Below are the code and all the weights of a small trained network. Each question names an input and a target symbol and asks about switching units off, where a switched-off unit gives its printed mean instead of its output.

import numpy as np


def w(rows, s, z=0):
    codes = np.array(rows[::2]) - 128.0
    scale = np.full(codes.shape[1], s)
    scale[-1] = z or s
    return codes * scale


def norm(h):
    return h / np.sqrt((h * h).mean(-1, keepdims=True) + 1e-5)


def f(y):
    return y / 2 * (1 + np.tanh(0.7978845608 * (y + 0.044715 * y**3)))


def softmax(a):
    e = np.exp(a - a.max(-1, keepdims=True))
    return e / e.sum(-1, keepdims=True)


def log_softmax(a):
    a = a - a.max(-1, keepdims=True)
    return a - np.log(np.exp(a).sum(-1, keepdims=True))


def net(x, mask):
    ids = ['αβγεζηθλμξπστφψω'.index(c) for c in x.split()]
    T = len(ids)
    res = E[ids] + P[:T]
    u = 0
    for l in range(2):
        q, k, v = (norm(res) @ M[l].T for M in (Q, K, V))
        z = softmax(np.where(np.tri(T) > 0, q @ k.T / 3**0.5, -1e9)) @ v
        res = res + np.where(mask[u], z, O[l][:, -1]) @ O[l][:, :-1]
        u += 1
        y = f(norm(res) @ A[l][:, :-1].T + A[l][:, -1])
        res = res + np.where(mask[u : u + 12], y, B[l][:, -1]) @ B[l][:, :-1]
        u += 12
    return log_softmax(norm(res)[-1] @ U[:, :-1].T + U[:, -1])


Q, K, V, O, A, B = {}, {}, {}, {}, {}, {}
E = w([
[196,155,187,98],'α',
[189,137,169,131],'β',
[189,154,135,121],'γ',
[176,192,57,143],'ε',
[139,183,132,147],'ζ',
[74,106,156,125],'η',
[3,116,160,141],'θ',
[204,166,147,105],'λ',
[112,78,216,197],'μ',
[142,213,151,130],'ξ',
[179,61,126,61],'π',
[38,93,166,109],'σ',
[111,196,89,148],'τ',
[103,129,114,58],'φ',
[71,162,110,103],'ψ',
[206,108,106,156],'ω',
],0.022)
P = w([
[46,149,34,254],'0',
[206,146,194,61],'1',
[216,154,179,62],'2',
[218,159,174,57],'3',
[122,131,185,65],'4',
[127,126,181,74],'5',
[123,131,179,77],'6',
[117,123,178,76],'7',
[130,123,177,79],'8',
[124,122,173,83],'9',
[129,125,171,81],'10',
],0.0077)
Q[0] = w([
[99,172,98,9],'0.h1',
[151,176,88,117],'0.h1',
[61,116,219,59],'0.h1',
],0.014)
K[0] = w([
[65,245,129,75],'0.h1',
[126,139,50,120],'0.h1',
[68,106,221,110],'0.h1',
],0.012)
V[0] = w([
[134,134,141,120],'0.h1',
[147,97,92,255],'0.h1',
[148,124,132,219],'0.h1',
],0.0044)
O[0] = w([
[90,136,144,97,143],'0.h1',
[212,92,25,254,2],'0.h1',
[145,109,50,208,64],'0.h1',
],0.0031,0.0025)
A[0] = w([
[123,93,169,129,168],'0.n1',
[102,186,108,82,59],'0.n2',
[139,120,81,52,93],'0.n3',
[123,18,89,105,215],'0.n4',
[151,150,125,110,105],'0.n5',
[111,189,156,141,51],'0.n6',
[105,48,37,133,134],'0.n7',
[121,85,59,66,68],'0.n8',
[176,4,108,96,65],'0.n9',
[147,159,95,120,37],'0.n10',
[181,153,111,92,80],'0.n11',
[116,49,158,197,2],'0.n12',
],0.024,0.0061)
B[0] = w([
[76,88,164,109,198],'0.n1',
[156,133,179,116,225],'0.n2',
[130,94,105,70,214],'0.n3',
[163,194,170,129,199],'0.n4',
[108,131,143,128,192],'0.n5',
[160,203,159,133,185],'0.n6',
[134,222,122,107,142],'0.n7',
[190,59,109,100,175],'0.n8',
[123,180,189,43,190],'0.n9',
[103,132,131,151,147],'0.n10',
[83,116,167,133,254],'0.n11',
[104,1,89,68,143],'0.n12',
],0.045,0.0078)
Q[1] = w([
[4,148,167,197],'1.h1',
[225,117,128,103],'1.h1',
[180,75,163,77],'1.h1',
],0.025)
K[1] = w([
[75,178,5,139],'1.h1',
[151,67,201,156],'1.h1',
[225,84,177,161],'1.h1',
],0.023)
V[1] = w([
[2,167,132,34],'1.h1',
[205,134,54,73],'1.h1',
[186,120,248,61],'1.h1',
],0.029)
O[1] = w([
[249,232,150,72,189],'1.h1',
[165,64,89,147,149],'1.h1',
[196,136,181,255,250],'1.h1',
],0.025,0.024)
A[1] = w([
[40,244,133,203,2],'1.n1',
[33,188,164,103,133],'1.n2',
[251,66,71,103,104],'1.n3',
[217,141,45,28,80],'1.n4',
[230,91,140,184,208],'1.n5',
[198,47,66,53,201],'1.n6',
[149,232,107,85,105],'1.n7',
[155,52,119,193,49],'1.n8',
[38,175,237,214,140],'1.n9',
[201,130,60,183,162],'1.n10',
[185,233,165,152,116],'1.n11',
[103,189,225,101,118],'1.n12',
],0.025,0.0074)
B[1] = w([
[8,142,146,22,151],'1.n1',
[188,145,87,161,171],'1.n2',
[114,90,64,46,172],'1.n3',
[1,127,154,133,153],'1.n4',
[58,115,70,34,253],'1.n5',
[50,64,176,83,157],'1.n6',
[225,80,191,113,183],'1.n7',
[200,187,179,117,169],'1.n8',
[189,128,198,145,222],'1.n9',
[193,114,198,122,168],'1.n10',
[140,86,62,213,244],'1.n11',
[60,167,85,156,222],'1.n12',
],0.045,0.023)
U = w([
[134,195,43,134,105],'α',
[54,171,182,90,160],'β',
[144,97,77,169,153],'γ',
[140,109,31,132,191],'ε',
[86,100,76,186,177],'ζ',
[41,127,192,184,84],'η',
[110,187,63,86,209],'θ',
[214,158,44,86,26],'λ',
[76,57,147,151,250],'μ',
[125,37,199,186,58],'ξ',
[163,190,172,37,58],'π',
[104,181,155,108,192],'σ',
[105,119,253,112,51],'τ',
[157,106,109,61,254],'φ',
[220,24,100,142,39],'ψ',
[190,70,209,88,22],'ω',
],0.024,0.0078)

Each question gives the input, a string of symbols that net reads in full, and the target symbol t.
The units are the heads (3 rows each of Q, K, V and O) and the neurons (one row each of A and B). Each row of codes is followed by its name. A weight is (code - 128) times the scale printed after its matrix; where a second scale follows, it is the last column's (O, A, B and U).
mask holds one flag per unit, layer by layer, with each layer's heads first. A switched-off unit (its flag False) gives its mean, the last column of its rows in O or B, instead of its output. The means were averaged over made-up inputs and are rounded, as every weight is.
A unit's drop is (log p(t) with every unit on - log p(t) with that unit switched off) / (log p(t) with every unit on - log p(t) with every unit switched off).
The circuit of an input: a set's keep is (log p(t) with only the set's units on - log p(t) with every unit switched off) / (log p(t) with every unit on - log p(t) with every unit switched off). Starting from the 12 units with the biggest drops (on a tie, the unit counted first), units are removed one at a time, each time the one whose removal leaves the highest keep (on an exact tie, the one counted first), for as long as the keep stays at least 0.8.
units of the circuit, in order: the units of the circuit, biggest drop first
top k neurons: the k neurons with the biggest drops, biggest first
k most important neurons of layer l: the k neurons of layer l with the biggest drops, biggest first
input σ φ ζ η ψ η, target λ: units of the circuit, in order	[1.h1, 1.n11, 0.n2, 0.n8]
input ξ τ β α η γ π θ, target τ: units of the circuit, in order	[1.n9, 0.n8, 1.n1, 0.n3]
input ξ σ λ, target τ: top 3 neurons	[0.n11, 1.n9, 0.n9]
input φ β λ ε α θ π, target π: top 2 neurons	[0.n9, 0.n7]
input σ β φ π λ α π ζ λ, target λ: 2 most important neurons of layer 0	[0.n7, 0.n12]
input ξ φ ζ β φ ζ λ β σ, target τ: top 3 neurons	[0.n1, 0.n9, 1.n9]
input τ ζ ζ ζ φ ψ ξ α, target α: top 2 neurons	[0.n8, 0.n3]
input τ θ π φ π, target φ: top 3 neurons	[0.n3, 0.n8, 0.n2]
input θ α φ θ π γ β π η, target π: units of the circuit, in order	[1.h1, 0.n2, 0.n8]
input ε ζ β ξ ω φ τ β, target β: most important neuron of layer 1	[1.n11]
input σ π β λ λ λ α β, target λ: 2 most important neurons of layer 1	[1.n11, 1.n7]
input β β β σ ω α ψ ζ φ β, target μ: top 4 neurons	[0.n1, 0.n11, 0.n2, 0.n9]
input ω φ μ β θ τ η, target ε: top 2 neurons	[0.n7, 0.n8]
input β α ε β, target μ: top 2 neurons	[0.n11, 0.n1]
input η φ ζ ψ η, target φ: 3 most important neurons of layer 1	[1.n7, 1.n4, 1.n9]
input α θ θ θ ψ ξ π β σ β γ, target η: 2 most important neurons of layer 0	[0.n2, 0.n8]
input ε η β φ τ ξ ε π ω θ λ, target β: 2 most important neurons of layer 0	[0.n4, 0.n2]
input π β η τ β τ π ε ξ λ σ, target ψ: top 2 neurons	[0.n2, 0.n7]
input θ λ β β β ω σ, target π: 2 most important neurons of layer 1	[1.n7, 1.n4]
input ψ ζ σ λ β μ π, target π: top 2 neurons	[0.n9, 0.n8]
input ω μ β ζ σ φ β φ β ζ β, target ε: top 2 neurons	[0.n7, 0.n8]
input γ φ β α σ β α, target θ: 3 most important neurons of layer 1	[1.n2, 1.n11, 1.n9]
input η π ξ θ, target φ: 3 most important neurons of layer 0	[0.n12, 0.n7, 0.n11]
input σ ω φ φ γ α θ γ μ ε, target λ: top 2 neurons	[0.n12, 1.n11]
input π θ σ φ ε ε π α ε ε, target ψ: top 4 neurons	[0.n9, 0.n7, 1.n11, 1.n5]
input θ μ γ μ ψ μ σ λ γ β, target π: top 3 neurons	[0.n12, 1.n7, 0.n7]
input β α ψ φ π θ, target μ: most important neuron of layer 0	[0.n1]
input ζ β τ ζ, target β: most important neuron of layer 1	[1.n1]
